Below is a small trained network, with its code and all its weights. Each question gives an input and a target symbol and asks what happens when units are switched off, that is, made to give their printed mean instead of their output.

import numpy as np


def w(rows, s, z=0):
    codes = np.array(rows[::2]) - 128.0
    scale = np.full(codes.shape[1], s)
    scale[-1] = z or s
    return codes * scale


def f(y):
    return y / 2 * (1 + np.tanh(0.7978845608 * (y + 0.044715 * y**3)))


def softmax(a):
    e = np.exp(a - a.max(-1, keepdims=True))
    return e / e.sum(-1, keepdims=True)


def log_softmax(a):
    a = a - a.max(-1, keepdims=True)
    return a - np.log(np.exp(a).sum(-1, keepdims=True))


def net(x, mask):
    ids = ['γδζλμξπσφω'.index(c) for c in x.split()]
    T = len(ids)
    res = E[ids] + P[:T]
    r = res
    for j in range(3):
        rows = slice(4 * j, 4 * j + 4)
        q, k, v = (r @ M[0][rows].T for M in (Q, K, V))
        z = softmax(np.where(np.tri(T) > 0, q @ k.T / 4**0.5, -1e9)) @ v
        o = O[0][rows]
        res = res + np.where(mask[j], z, o[:, -1]) @ o[:, :-1]
    y = f(res @ A[0][:, :-1].T + A[0][:, -1])
    res = res + np.where(mask[3:19], y, B[0][:, -1]) @ B[0][:, :-1]
    return log_softmax(res[-1] @ U[:, :-1].T + U[:, -1])


Q, K, V, O, A, B = {}, {}, {}, {}, {}, {}
E = w([
[148,193,96],'γ',
[23,136,124],'δ',
[6,101,121],'ζ',
[63,83,89],'λ',
[73,104,91],'μ',
[139,100,50],'ξ',
[106,174,114],'π',
[77,139,105],'σ',
[68,83,91],'φ',
[148,150,74],'ω',
],0.015)
P = w([
[146,81,153],'0',
[72,137,6],'1',
[34,1,102],'2',
[92,81,75],'3',
[84,88,66],'4',
[99,108,66],'5',
[107,119,63],'6',
[117,136,70],'7',
[101,152,80],'8',
[180,182,80],'9',
[82,228,128],'10',
],0.008)
Q[0] = w([
[41,147,177],'head 0',
[131,110,174],'head 0',
[27,104,138],'head 0',
[126,56,168],'head 0',
[176,113,128],'head 1',
[76,138,45],'head 1',
[162,120,15],'head 1',
[169,138,172],'head 1',
[135,99,207],'head 2',
[65,148,55],'head 2',
[81,3,160],'head 2',
[204,40,190],'head 2',
],0.012)
K[0] = w([
[107,158,171],'head 0',
[89,102,116],'head 0',
[151,132,129],'head 0',
[150,90,66],'head 0',
[138,161,148],'head 1',
[132,123,163],'head 1',
[140,155,248],'head 1',
[160,115,132],'head 1',
[122,107,77],'head 2',
[146,138,178],'head 2',
[101,175,76],'head 2',
[47,158,49],'head 2',
],0.016)
V[0] = w([
[103,70,114],'head 0',
[124,89,155],'head 0',
[155,179,64],'head 0',
[125,165,220],'head 0',
[141,145,179],'head 1',
[148,159,141],'head 1',
[109,167,82],'head 1',
[147,87,126],'head 1',
[76,60,163],'head 2',
[108,216,182],'head 2',
[86,212,154],'head 2',
[247,135,132],'head 2',
],0.016)
O[0] = w([
[130,166,156,170],'head 0',
[115,143,120,95],'head 0',
[77,75,166,193],'head 0',
[140,123,80,2],'head 0',
[169,136,82,54],'head 1',
[141,123,106,81],'head 1',
[124,93,128,185],'head 1',
[142,159,165,121],'head 1',
[108,200,136,129],'head 2',
[121,114,22,70],'head 2',
[74,102,18,111],'head 2',
[249,26,157,61],'head 2',
],0.014,0.0097)
A[0] = w([
[165,142,174,48],'neuron 0',
[83,93,133,227],'neuron 1',
[116,109,18,64],'neuron 2',
[131,5,108,247],'neuron 3',
[133,154,120,66],'neuron 4',
[81,167,148,72],'neuron 5',
[139,172,100,42],'neuron 6',
[150,114,117,207],'neuron 7',
[84,167,45,126],'neuron 8',
[188,62,58,167],'neuron 9',
[93,64,182,82],'neuron 10',
[214,143,169,147],'neuron 11',
[130,181,180,123],'neuron 12',
[177,103,129,207],'neuron 13',
[144,133,109,95],'neuron 14',
[129,130,100,1],'neuron 15',
],0.013,0.0064)
B[0] = w([
[103,23,52,144],'neuron 0',
[168,218,122,235],'neuron 1',
[191,231,122,139],'neuron 2',
[73,189,224,203],'neuron 3',
[92,2,119,129],'neuron 4',
[196,39,137,251],'neuron 5',
[133,19,68,134],'neuron 6',
[92,203,160,131],'neuron 7',
[235,132,88,189],'neuron 8',
[97,91,69,144],'neuron 9',
[196,91,74,230],'neuron 10',
[168,133,112,143],'neuron 11',
[99,68,83,232],'neuron 12',
[69,168,202,139],'neuron 13',
[142,142,174,121],'neuron 14',
[203,205,240,123],'neuron 15',
],0.0087,0.018)
U = w([
[54,245,174,119],'γ',
[175,184,109,72],'δ',
[83,132,67,186],'ζ',
[22,97,112,57],'λ',
[52,125,123,90],'μ',
[150,93,172,1],'ξ',
[157,254,135,129],'π',
[94,173,93,187],'σ',
[25,99,111,55],'φ',
[190,170,227,212],'ω',
],0.0075,0.007)

Each question gives the input, a string of symbols that net reads in full, and the target symbol t.
The units are the heads (4 rows each of Q, K, V and O) and the neurons (one row each of A and B). Each row of codes is followed by its name. A weight is (code - 128) times the scale printed after its matrix; where a second scale follows, it is the last column's (O, A, B and U).
mask holds one flag per unit, heads first, then neurons. A switched-off unit (its flag False) gives its mean, the last column of its rows in O or B, instead of its output. The means were averaged over made-up inputs and are rounded, as every weight is.
A unit's drop is (log p(t) with every unit on - log p(t) with that unit switched off) / (log p(t) with every unit on - log p(t) with every unit switched off).
The circuit of an input: a set's keep is (log p(t) with only the set's units on - log p(t) with every unit switched off) / (log p(t) with every unit on - log p(t) with every unit switched off). Starting from the 12 units with the biggest drops (on a tie, the unit counted first), units are removed one at a time, each time the one whose removal leaves the highest keep (on an exact tie, the one counted first), for as long as the keep stays at least 0.8.
units of the circuit, in order: the units of the circuit, biggest drop first
k most important neurons: the k neurons with the biggest drops, biggest first
heads that matter: for each layer, one digit per head in row order, 1 if its drop is at least 0.15 and else 0, layers parted by /
input δ ω φ, target ω: heads that matter : 000
input ω π γ ω ω π ω γ λ, target γ: heads that matter : 001
input γ λ φ δ, target γ: 4 most important neurons : neuron 3; neuron 5; neuron 8; neuron 12
input ζ ω λ, target ω: 2 most important neurons : neuron 1; neuron 0
input ξ ω δ, target ω: heads that matter : 000
input ζ π δ ξ π π ζ ω γ, target ζ: heads that matter : 001
input γ ω σ σ ω γ ζ, target γ: heads that matter : 001
input ω ξ φ, target ξ: 3 most important neurons : neuron 10; neuron 0; neuron 12
input ζ ω π ζ δ π σ λ ω ζ ω, target ζ: heads that matter : 001
input ω ω ω ω ξ, target ω: units of the circuit, in order : head 2
input π ω ζ, target ω: units of the circuit, in order : neuron 12; neuron 1
input γ ζ δ λ, target γ: units of the circuit, in order : head 2; neuron 5; neuron 3; neuron 12
input ω ω γ ω ξ, target ω: units of the circuit, in order : head 2; neuron 12
input ξ ξ λ, target ξ: most important neuron : neuron 10
input π ζ ω π μ γ π ω π ξ, target π: 3 most important neurons : neuron 2; neuron 12; neuron 5
input δ ζ γ δ δ ω, target δ: units of the circuit, in order : neuron 8; head 2; neuron 5
input δ ω γ ζ γ γ ω π φ δ γ, target δ: units of the circuit, in order : head 2; neuron 8; neuron 5
input γ σ μ, target γ: units of the circuit, in order : neuron 3; head 2; neuron 5; neuron 12
input γ ω ζ, target γ: units of the circuit, in order : neuron 3; neuron 5; head 2
input γ μ δ, target γ: units of the circuit, in order : neuron 3; head 2; neuron 5; neuron 1
input δ ζ σ, target ζ: most important neuron : neuron 8
input ζ ζ ζ, target ζ: 3 most important neurons : neuron 8; neuron 12; neuron 6
input π δ μ π δ ω ω π ω, target π: 3 most important neurons : neuron 12; neuron 2; neuron 5
input γ ω ζ ξ σ σ σ, target γ: 2 most important neurons : neuron 5; neuron 3
input γ ω σ, target γ: 2 most important neurons : neuron 3; neuron 5
input ζ δ ω ζ ω, target ζ: 2 most important neurons : neuron 12; neuron 8
input γ ω ξ ξ γ γ ω, target γ: 2 most important neurons : neuron 3; neuron 5
